Below are the code and all the weights of a small trained network. Each question names an input and a class and asks about switching units off, where a switched-off unit gives its printed mean instead of its output.

import numpy as np


def w(rows, s, z=0):
    codes = np.array(rows[::2]) - 128.0
    scale = np.full(codes.shape[1], s)
    scale[-1] = z or s
    return codes * scale


def norm(h):
    return h / np.sqrt((h * h).mean(-1, keepdims=True) + 1e-5)


def f(y):
    return y / 2 * (1 + np.tanh(0.7978845608 * (y + 0.044715 * y**3)))


def log_softmax(a):
    a = a - a.max(-1, keepdims=True)
    return a - np.log(np.exp(a).sum(-1, keepdims=True))


def net(x, mask):
    res = np.array(x, float).reshape(1, 7) / 4 @ E
    u = 0
    for l in range(3):
        y = f(norm(res) @ A[l][:, :-1].T + A[l][:, -1])
        res = res + np.where(mask[u : u + 7], y, B[l][:, -1]) @ B[l][:, :-1]
        u += 7
    return log_softmax(norm(res)[-1] @ U[:, :-1].T + U[:, -1])


A, B = {}, {}
E = w([
[224,118,168,224,79],'x0',
[122,75,30,187,205],'x1',
[182,218,142,109,132],'x2',
[189,3,129,48,190],'x3',
[171,172,94,86,33],'x4',
[56,40,210,129,48],'x5',
[174,144,165,148,106],'x6',
],0.0024)
A[0] = w([
[43,60,118,99,178,93],'L0N0',
[99,81,138,121,134,120],'L0N1',
[58,178,147,94,97,161],'L0N2',
[113,126,114,103,27,148],'L0N3',
[80,127,209,167,136,85],'L0N4',
[87,248,93,147,128,70],'L0N5',
[73,99,156,232,147,6],'L0N6',
],0.011,0.0014)
B[0] = w([
[146,218,14,51,128,253],'L0N0',
[69,181,119,112,111,167],'L0N1',
[99,84,174,184,64,212],'L0N2',
[136,134,149,178,43,212],'L0N3',
[105,174,167,133,60,188],'L0N4',
[13,204,166,95,254,226],'L0N5',
[172,95,151,239,82,200],'L0N6',
],0.0083,0.0048)
A[1] = w([
[38,24,254,185,137,72],'L1N0',
[109,69,105,219,242,116],'L1N1',
[46,69,74,80,251,9],'L1N2',
[170,114,40,194,143,26],'L1N3',
[55,169,119,164,194,119],'L1N4',
[154,55,205,89,152,22],'L1N5',
[151,34,14,214,179,24],'L1N6',
],0.0076,0.0011)
B[1] = w([
[136,174,254,137,57,254],'L1N0',
[192,171,20,165,117,159],'L1N1',
[193,240,152,56,179,216],'L1N2',
[102,118,71,193,124,157],'L1N3',
[163,114,121,4,56,219],'L1N4',
[96,22,197,95,134,118],'L1N5',
[99,201,66,177,60,163],'L1N6',
],0.0093,0.0033)
A[2] = w([
[144,111,95,122,127,18],'L2N0',
[58,128,198,182,138,128],'L2N1',
[43,74,1,181,69,9],'L2N2',
[253,116,166,154,150,99],'L2N3',
[242,42,102,136,71,49],'L2N4',
[99,117,120,25,54,167],'L2N5',
[75,155,171,113,161,143],'L2N6',
],0.0086,0.0013)
B[2] = w([
[43,157,148,123,119,113],'L2N0',
[177,97,163,124,84,217],'L2N1',
[147,105,44,210,128,185],'L2N2',
[93,57,52,150,169,155],'L2N3',
[68,90,114,10,12,151],'L2N4',
[191,151,131,229,161,254],'L2N5',
[217,57,96,117,124,176],'L2N6',
],0.011,0.0037)
U = w([
[93,66,143,132,200,3],'0',
[154,214,103,36,214,192],'1',
[139,124,254,159,49,193],'2',
[131,138,35,215,95,175],'3',
[104,56,169,108,195,11],'4',
[82,34,104,67,115,69],'5',
],0.0099,0.0057)

Each question gives the input, the list of numbers given to net, and the class t.
The units are the neurons (one row each of A and B). Each row of codes is followed by its name. A weight is (code - 128) times the scale printed after its matrix; where a second scale follows, it is the last column's (A, B and U).
mask holds one flag per neuron, layer by layer. A switched-off neuron (its flag False) gives its mean, the last column of its row in B, instead of its output. The means were averaged over made-up inputs and are rounded, as every weight is.
A unit's drop is (log p(t) with every unit on - log p(t) with that unit switched off) / (log p(t) with every unit on - log p(t) with every unit switched off).
The circuit of an input: a set's keep is (log p(t) with only the set's units on - log p(t) with every unit switched off) / (log p(t) with every unit on - log p(t) with every unit switched off). Starting from the 12 units with the biggest drops (on a tie, the unit counted first), units are removed one at a time, each time the one whose removal leaves the highest keep (on an exact tie, the one counted first), for as long as the keep stays at least 0.8.
units of the circuit, in order: the units of the circuit, biggest drop first
top k neurons: the k neurons with the biggest drops, biggest first
k most important neurons of layer l: the k neurons of layer l with the biggest drops, biggest first
drop of u: that unit's drop, to one decimal
input [-3,1,0,-1,-5,2,5], class 3: units of the circuit, in order -> [L0N0 L0N6]
input [-3,3,6,-6,-4,-2,1], class 1: units of the circuit, in order -> [L0N5]
input [-8,8,2,-8,4,3,5], class 1: top 3 neurons -> [L0N5 L1N2 L0N4]
input [-8,-1,5,4,3,6,-5], class 3: 2 most important neurons of layer 0 -> [L0N5 L0N2]
input [-3,-6,1,8,-1,4,3], class 1: 2 most important neurons of layer 0 -> [L0N6 L0N2]
input [3,-1,2,8,2,-5,1], class 5: top 2 neurons -> [L0N5 L0N0]
input [0,-1,-3,-4,-5,-5,8], class 1: top 2 neurons -> [L0N5 L0N2]
input [8,6,4,3,7,7,8], class 5: 2 most important neurons of layer 2 -> [L2N4 L2N3]
input [4,-6,2,4,3,1,-1], class 5: top 2 neurons -> [L0N5 L2N4]
input [4,-8,4,5,-5,-4,0], class 5: 2 most important neurons of layer 1 -> [L1N0 L1N2]
input [8,-7,-4,2,1,-4,-1], class 5: drop of L0N5 -> 0.3
input [-1,-7,1,8,-7,3,-7], class 1: drop of L2N1 -> 0.0
input [-7,-4,-8,5,8,3,5], class 3: drop of L1N0 -> 0.2
input [-3,6,1,0,7,1,-3], class 1: top neuron -> [L0N6]
